Below are the code and all the weights of a small trained network. Each question names an input and a class and asks about switching units off, where a switched-off unit gives its printed mean instead of its output.

import numpy as np


def w(rows, s, z=0):
    codes = np.array(rows[::2]) - 128.0
    scale = np.full(codes.shape[1], s)
    scale[-1] = z or s
    return codes * scale


def f(y):
    return np.maximum(y, 0)


def log_softmax(a):
    a = a - a.max(-1, keepdims=True)
    return a - np.log(np.exp(a).sum(-1, keepdims=True))


def net(x, mask):
    res = np.array(x, float).reshape(1, 4) / 4 @ E
    y = f(res @ A[0][:, :-1].T + A[0][:, -1])
    res = res + np.where(mask, y, B[0][:, -1]) @ B[0][:, :-1]
    return log_softmax(res[-1] @ U[:, :-1].T + U[:, -1])


A, B = {}, {}
E = w([
[176,136,205,210,215,155,72,128,168,163],'x0',
[125,168,62,145,146,52,80,160,203,155],'x1',
[171,187,129,66,170,106,95,171,62,96],'x2',
[207,119,91,109,152,194,105,8,164,100],'x3',
],0.011)
A[0] = w([
[131,153,50,143,169,60,59,168,188,223,14],'n1',
[60,72,133,188,113,158,180,107,198,175,86],'n2',
[160,179,249,175,176,134,108,107,177,142,1],'n3',
[155,129,250,169,253,140,108,161,169,217,21],'n4',
[139,106,232,130,132,198,192,123,48,152,68],'n5',
[49,143,241,147,60,85,120,254,123,160,46],'n6',
[177,208,132,56,225,106,60,170,10,97,130],'n7',
],0.0071,0.0022)
B[0] = w([
[120,20,45,129,219,78,124,150,150,128,239],'n1',
[151,147,128,179,81,201,149,243,167,167,212],'n2',
[85,222,81,104,93,99,181,85,134,190,210],'n3',
[129,143,90,63,95,145,202,117,55,169,250],'n4',
[74,1,34,148,243,93,82,149,78,143,201],'n5',
[128,145,119,68,119,215,62,7,224,165,254],'n6',
[202,99,147,178,96,182,173,179,184,198,237],'n7',
],0.0084,0.0096)
U = w([
[73,43,57,129,219,79,133,168,92,146,92],'0',
[75,202,58,43,63,96,254,129,76,158,156],'1',
[147,149,138,99,142,184,82,30,180,147,185],'2',
[159,121,167,203,87,162,192,246,152,167,129],'3',
[110,148,156,155,146,101,128,149,116,139,252],'4',
[89,189,188,171,147,104,101,153,84,80,49],'5',
[101,169,157,157,128,75,125,137,117,108,50],'6',
],0.0096,0.0043)

Each question gives the input, the list of numbers given to net, and the class t.
The units are the neurons (one row each of A and B). Each row of codes is followed by its name. A weight is (code - 128) times the scale printed after its matrix; where a second scale follows, it is the last column's (A, B and U).
mask holds one flag per neuron, in row order. A switched-off neuron (its flag False) gives its mean, the last column of its row in B, instead of its output. The means were averaged over made-up inputs and are rounded, as every weight is.
A unit's drop is (log p(t) with every unit on - log p(t) with that unit switched off) / (log p(t) with every unit on - log p(t) with every unit switched off).
The circuit of an input: a set's keep is (log p(t) with only the set's units on - log p(t) with every unit switched off) / (log p(t) with every unit on - log p(t) with every unit switched off). Starting from all 7 units, units are removed one at a time, each time the one whose removal leaves the highest keep (on an exact tie, the one counted first), for as long as the keep stays at least 0.8.
circuit, biggest first: the units of the circuit, biggest drop first
most important unit: the unit with the biggest drop
top k neurons: the k neurons with the biggest drops, biggest first
drop of u: that unit's drop, to one decimal
input [-3,-1,7,-5], class 3: top neuron => (n7)
input [-3,6,-8,5], class 3: top 2 neurons => (n2, n6)
input [-2,0,1,-1], class 4: top 3 neurons => (n4, n3, n6)
input [1,7,8,7], class 3: top 3 neurons => (n7, n6, n5)
input [-2,8,-8,3], class 0: top 2 neurons => (n1, n7)
input [1,1,2,0], class 4: top 2 neurons => (n2, n6)
input [2,-6,5,-8], class 2: top 2 neurons => (n6, n1)
input [8,4,-7,2], class 1: top 3 neurons => (n4, n3, n7)
input [-6,-6,-3,-1], class 0: top 3 neurons => (n5, n4, n3)
input [7,6,-3,2], class 1: top 3 neurons => (n4, n3, n5)
input [-8,8,-4,-2], class 0: top 3 neurons => (n1, n4, n3)
input [3,6,4,4], class 0: top 2 neurons => (n1, n6)
input [7,-2,2,-6], class 1: top 2 neurons => (n4, n3)
input [5,-2,-6,1], class 3: most important unit => n2
input [0,-5,8,0], class 3: top 2 neurons => (n7, n1)
input [1,1,-8,-8], class 2: top 2 neurons => (n6, n7)
input [-4,-2,0,-5], class 2: circuit, biggest first => (n6, n4)
input [1,1,-2,-5], class 2: drop of n1 => 0.0
input [5,6,7,5], class 3: drop of n5 => 0.3
input [-3,8,1,6], class 0: drop of n1 => 0.3
input [1,1,6,-4], class 3: drop of n7 => 1.6
input [4,-7,5,-7], class 0: circuit, biggest first => (n5)
